Below are the code and all the weights of a small trained network. Each question names an input and a target symbol and asks about switching units off, where a switched-off unit gives its printed mean instead of its output.

import numpy as np


def w(rows, s, z=0):
    codes = np.array(rows[::2]) - 128.0
    scale = np.full(codes.shape[1], s)
    scale[-1] = z or s
    return codes * scale


def f(y):
    return np.maximum(y, 0)


def softmax(a):
    e = np.exp(a - a.max(-1, keepdims=True))
    return e / e.sum(-1, keepdims=True)


def log_softmax(a):
    a = a - a.max(-1, keepdims=True)
    return a - np.log(np.exp(a).sum(-1, keepdims=True))


def net(x, mask):
    ids = ['αγζηθλμξπσψ'.index(c) for c in x.split()]
    T = len(ids)
    res = E[ids] + P[:T]
    u = 0
    for l in range(3):
        q, k, v = (res @ M[l].T for M in (Q, K, V))
        z = softmax(np.where(np.tri(T) > 0, q @ k.T / 3**0.5, -1e9)) @ v
        res = res + np.where(mask[u], z, O[l][:, -1]) @ O[l][:, :-1]
        u += 1
        y = f(res @ A[l][:, :-1].T + A[l][:, -1])
        res = res + np.where(mask[u : u + 8], y, B[l][:, -1]) @ B[l][:, :-1]
        u += 8
    return log_softmax(res[-1] @ U[:, :-1].T + U[:, -1])


Q, K, V, O, A, B = {}, {}, {}, {}, {}, {}
E = w([
[54,147,187],'α',
[83,134,146],'γ',
[6,114,211],'ζ',
[108,112,89],'η',
[75,150,159],'θ',
[120,113,100],'λ',
[148,201,163],'μ',
[184,7,16],'ξ',
[76,117,117],'π',
[91,148,166],'σ',
[116,144,147],'ψ',
],0.012)
P = w([
[163,125,118],'0',
[154,97,226],'1',
[104,59,127],'2',
[135,177,110],'3',
[143,122,186],'4',
[73,28,95],'5',
[126,192,97],'6',
[141,133,172],'7',
[37,7,75],'8',
[116,200,87],'9',
[139,142,162],'10',
[45,48,69],'11',
[108,206,85],'12',
[140,144,156],'13',
],0.014)
Q[0] = w([
[141,209,155],'0.h1',
[154,114,178],'0.h1',
[90,7,76],'0.h1',
],0.014)
K[0] = w([
[231,247,129],'0.h1',
[167,147,124],'0.h1',
[83,16,115],'0.h1',
],0.011)
V[0] = w([
[146,120,214],'0.h1',
[146,118,167],'0.h1',
[2,134,130],'0.h1',
],0.0083)
O[0] = w([
[158,90,29,181],'0.h1',
[162,193,84,136],'0.h1',
[192,1,126,251],'0.h1',
],0.0067,0.0018)
A[0] = w([
[108,126,67,170],'0.n1',
[101,110,255,4],'0.n2',
[185,126,95,40],'0.n3',
[97,73,178,127],'0.n4',
[202,217,75,74],'0.n5',
[99,221,103,98],'0.n6',
[228,100,90,230],'0.n7',
[86,94,81,135],'0.n8',
],0.009,0.0025)
B[0] = w([
[38,128,202,180],'0.n1',
[149,199,140,198],'0.n2',
[231,14,198,132],'0.n3',
[95,197,32,241],'0.n4',
[122,114,16,228],'0.n5',
[138,69,56,253],'0.n6',
[219,198,254,176],'0.n7',
[170,140,92,212],'0.n8',
],0.0059,0.0035)
Q[1] = w([
[240,144,245],'1.h1',
[82,53,183],'1.h1',
[207,93,254],'1.h1',
],0.0044)
K[1] = w([
[103,188,42],'1.h1',
[100,125,169],'1.h1',
[147,254,78],'1.h1',
],0.0078)
V[1] = w([
[62,2,109],'1.h1',
[29,130,249],'1.h1',
[229,169,16],'1.h1',
],0.005)
O[1] = w([
[130,70,198,121],'1.h1',
[3,132,80,5],'1.h1',
[236,118,99,255],'1.h1',
],0.0053,0.00064)
A[1] = w([
[113,49,112,91],'1.n1',
[141,94,251,4],'1.n2',
[193,116,178,144],'1.n3',
[135,165,80,103],'1.n4',
[144,110,131,89],'1.n5',
[71,177,157,81],'1.n6',
[118,53,135,108],'1.n7',
[176,96,85,24],'1.n8',
],0.012,0.003)
B[1] = w([
[98,146,203,255],'1.n1',
[2,97,91,157],'1.n2',
[195,101,108,211],'1.n3',
[75,121,118,232],'1.n4',
[115,141,153,137],'1.n5',
[138,150,37,193],'1.n6',
[146,145,176,238],'1.n7',
[87,235,75,162],'1.n8',
],0.0087,0.0031)
Q[2] = w([
[69,203,191],'2.h1',
[205,208,234],'2.h1',
[100,103,2],'2.h1',
],0.005)
K[2] = w([
[137,28,87],'2.h1',
[195,200,143],'2.h1',
[254,121,78],'2.h1',
],0.007)
V[2] = w([
[96,250,155],'2.h1',
[198,210,1],'2.h1',
[109,69,180],'2.h1',
],0.0062)
O[2] = w([
[2,193,204,207],'2.h1',
[90,60,143,252],'2.h1',
[191,175,157,58],'2.h1',
],0.0056,0.003)
A[2] = w([
[121,107,105,254],'2.n1',
[143,137,93,71],'2.n2',
[168,155,107,167],'2.n3',
[152,141,249,104],'2.n4',
[93,147,103,86],'2.n5',
[147,167,97,69],'2.n6',
[66,113,85,107],'2.n7',
[147,149,180,237],'2.n8',
],0.015,0.0051)
B[2] = w([
[120,11,140,251],'2.n1',
[56,143,121,142],'2.n2',
[132,73,83,174],'2.n3',
[255,211,55,194],'2.n4',
[243,208,80,196],'2.n5',
[62,74,151,155],'2.n6',
[157,98,79,254],'2.n7',
[88,220,245,220],'2.n8',
],0.0076,0.0056)
U = w([
[67,100,192,171],'α',
[110,118,174,48],'γ',
[254,218,155,52],'ζ',
[99,145,181,67],'η',
[57,179,159,4],'θ',
[175,84,173,82],'λ',
[129,113,41,216],'μ',
[232,47,141,85],'ξ',
[50,12,199,196],'π',
[161,148,192,214],'σ',
[184,81,163,100],'ψ',
],0.0089,0.0021)

Each question gives the input, a string of symbols that net reads in full, and the target symbol t.
The units are the heads (3 rows each of Q, K, V and O) and the neurons (one row each of A and B). Each row of codes is followed by its name. A weight is (code - 128) times the scale printed after its matrix; where a second scale follows, it is the last column's (O, A, B and U).
mask holds one flag per unit, layer by layer, with each layer's heads first. A switched-off unit (its flag False) gives its mean, the last column of its rows in O or B, instead of its output. The means were averaged over made-up inputs and are rounded, as every weight is.
A unit's drop is (log p(t) with every unit on - log p(t) with that unit switched off) / (log p(t) with every unit on - log p(t) with every unit switched off).
The circuit of an input: a set's keep is (log p(t) with only the set's units on - log p(t) with every unit switched off) / (log p(t) with every unit on - log p(t) with every unit switched off). Starting from the 12 units with the biggest drops (on a tie, the unit counted first), units are removed one at a time, each time the one whose removal leaves the highest keep (on an exact tie, the one counted first), for as long as the keep stays at least 0.8.
units of the circuit, in order: the units of the circuit, biggest drop first
k most important neurons: the k neurons with the biggest drops, biggest first
k most important neurons of layer l: the k neurons of layer l with the biggest drops, biggest first
drop of u: that unit's drop, to one decimal
input σ μ α μ ζ ζ η α α μ μ ψ ξ, target ξ: units of the circuit, in order : [0.h1]
input ζ ψ μ μ γ μ σ ξ π μ μ ψ ζ, target μ: 2 most important neurons of layer 0 : [0.n7 0.n6]
input η η γ μ μ μ μ μ ζ σ μ π, target ζ: 3 most important neurons : [1.n1 1.n7 2.n4]
input ξ μ ψ α θ μ μ λ μ α μ α ζ, target μ: units of the circuit, in order : [1.n6 2.n7 2.n8]
input ζ λ ξ, target ζ: 2 most important neurons : [1.n1 1.n7]
input μ μ ξ, target π: units of the circuit, in order : [2.n4 2.n1]
input μ σ λ σ μ π ψ π ζ α ψ α, target ζ: 3 most important neurons : [1.n1 1.n7 2.n4]
input ψ μ α η η γ μ ψ ζ, target ζ: 2 most important neurons : [1.n1 1.n7]
input μ π α μ η σ α π γ ξ, target ξ: units of the circuit, in order : [0.h1 0.n3]
input λ μ ζ α μ λ α μ μ μ α μ σ, target μ: 3 most important neurons of layer 2 : [2.n8 2.n7 2.n5]
input μ γ μ, target π: 2 most important neurons : [1.n1 1.n7]
input μ σ γ μ η σ α γ μ μ ψ μ ψ, target μ: 3 most important neurons of layer 0 : [0.n5 0.n6 0.n7]
input α μ ψ μ α π α, target μ: 2 most important neurons : [1.n6 2.n8]
input μ ξ μ ξ μ θ γ μ μ α η μ, target π: 3 most important neurons of layer 0 : [0.n4 0.n7 0.n8]
input μ ψ α μ ψ ψ α, target μ: most important neuron of layer 0 : [0.n6]
input ζ γ ζ μ, target μ: 2 most important neurons of layer 0 : [0.n5 0.n6]
input π α λ μ μ π μ θ μ σ, target μ: 3 most important neurons of layer 1 : [1.n6 1.n1 1.n7]
input ψ γ ζ ψ ψ ψ, target ζ: 2 most important neurons of layer 0 : [0.n7 0.n5]
input μ λ α σ σ μ γ ψ ζ ζ σ μ, target ζ: 2 most important neurons of layer 1 : [1.n1 1.n7]
input μ μ α λ ζ σ π ψ μ ψ μ μ θ, target μ: drop of 2.n8 : 0.1
input η ψ θ μ μ π μ μ μ θ, target μ: drop of 1.n6 : 0.2
